data =
[[137 117 140 113 136 114 111 121]
 [122 129 124 131 127 134 132 127]
 [126 144 125 137 114 138 140 138]
 [138 129 131 119 134 120 121 129]
 [122 139 121 131 130 128 134 142]
 [136 114 136 115 139 115 121 109]
 [139 123 142 116 139 113 119 114]
 [113 134 107 133 118 136 136 138]
 [121 137 121 131 125 138 137 140]
 [136 118 139 118 141 117 116 111]]
Rows and columns are counted from 0.
(0, 0) => 137
(0, 3) => 113
(4, 2) => 121
(8, 2) => 121
(9, 7) => 111
(4, 5) => 128
(8, 1) => 137
(1, 4) => 127
(6, 4) => 139
(8, 4) => 125
(2, 6) => 140
(9, 1) => 118
(7, 7) => 138
(7, 2) => 107
(5, 5) => 115
(3, 6) => 121
(3, 3) => 119
(7, 6) => 136
(2, 2) => 125
(3, 0) => 138
(5, 2) => 136
(7, 4) => 118
(9, 5) => 117
(1, 0) => 122
(6, 3) => 116
(1, 6) => 132
(1, 7) => 127

B = [110  99 145 100 143 147 152 144 102 147 111 142]
B[0] -> 110
B[7] -> 144
B[11] -> 142
B[10] -> 111

X =
[[107 138 148 147 107 143 109 111 106 109 143 108 149 110 152]
 [132 123 122 119 131 120 132 131 131 132 122 132 123 131 124]
 [104 141 149 151 104 147 107 110 106 105 146 105 151 108 153]
 [143 122 118 118 142 121 141 141 141 143 121 145 118 137 116]]
Rows and columns are counted from 0.
(0, 0)	107
(0, 6)	109
(3, 4)	142
(3, 8)	141
(2, 8)	106
(3, 9)	143
(2, 13)	108
(1, 1)	123
(2, 14)	153
(2, 12)	151
(1, 9)	132
(0, 4)	107
(3, 14)	116
(1, 5)	120
(1, 7)	131
(0, 1)	138
(2, 7)	110

M =
[[126 154 148 111 128 138 148 122 100 124 145 146  98 154]
 [126 148 133 154 104 101 103 138 146 108 106 126 131 107]]
M[0,0] -> 126
M[1,0] -> 126
M[:, 13] -> [154, 107]
M[1,5] -> 101
M[0,4] -> 128
M[1,12] -> 131
M[0,1] -> 154
M[1,13] -> 107
M[1,6] -> 103
M[0] -> [126, 154, 148, 111, 128, 138, 148, 122, 100, 124, 145, 146, 98, 154]

x = [148 116 146 112 116 122 115 138 106 141 110 136 141 154]
x[-14]	148
x[4]	116
x[9]	141
x[-9]	122
x[-3]	136

arr =
[[126 131 130 142 139 137 124 126 124 131 122 124 132 129 120 133]
 [125 136 135 113 126 124 133 126 138 129 132 125 135 140 124 130]
 [130 126 127 130 144 146 122 149 146 125 116 133 132 153 106 121]
 [132 128 133 123 131 119 117 130 126 126 133 130 127 128 129 132]
 [117 134 111 130 117 158 144 139 117 135 120 127 111 118 115 139]
 [120 132 127 128 129 124 126 123 118 139 129 122 119 128 128 126]]
arr[0, 0]: 126
arr[:, 12]: [132, 135, 132, 127, 111, 119]
arr[5]: [120, 132, 127, 128, 129, 124, 126, 123, 118, 139, 129, 122, 119, 128, 128, 126]
arr[0, 3]: 142
arr[0]: [126, 131, 130, 142, 139, 137, 124, 126, 124, 131, 122, 124, 132, 129, 120, 133]
arr[1]: [125, 136, 135, 113, 126, 124, 133, 126, 138, 129, 132, 125, 135, 140, 124, 130]
arr[5, 15]: 126
arr[3, 3]: 123
arr[2]: [130, 126, 127, 130, 144, 146, 122, 149, 146, 125, 116, 133, 132, 153, 106, 121]
arr[:, 15]: [133, 130, 121, 132, 139, 126]
arr[2, 8]: 146
arr[1, 3]: 113
arr[5, 1]: 132
arr[0, 1]: 131
arr[2, 11]: 133
arr[3, 11]: 130
arr[3, 7]: 130
arr[1, 14]: 124
arr[5, 8]: 118
arr[5, 11]: 122
arr[4, 7]: 139
arr[:, 7]: [126, 126, 149, 130, 139, 123]
arr[5, 0]: 120
arr[5, 10]: 129
arr[1, 15]: 130
arr[0, 2]: 130
arr[3]: [132, 128, 133, 123, 131, 119, 117, 130, 126, 126, 133, 130, 127, 128, 129, 132]
arr[1, 9]: 129

W = [134 134 108 120 111 136 126 102 104 123 128]
W[0] => 134
W[4] => 111
W[10] => 128
W[2] => 108
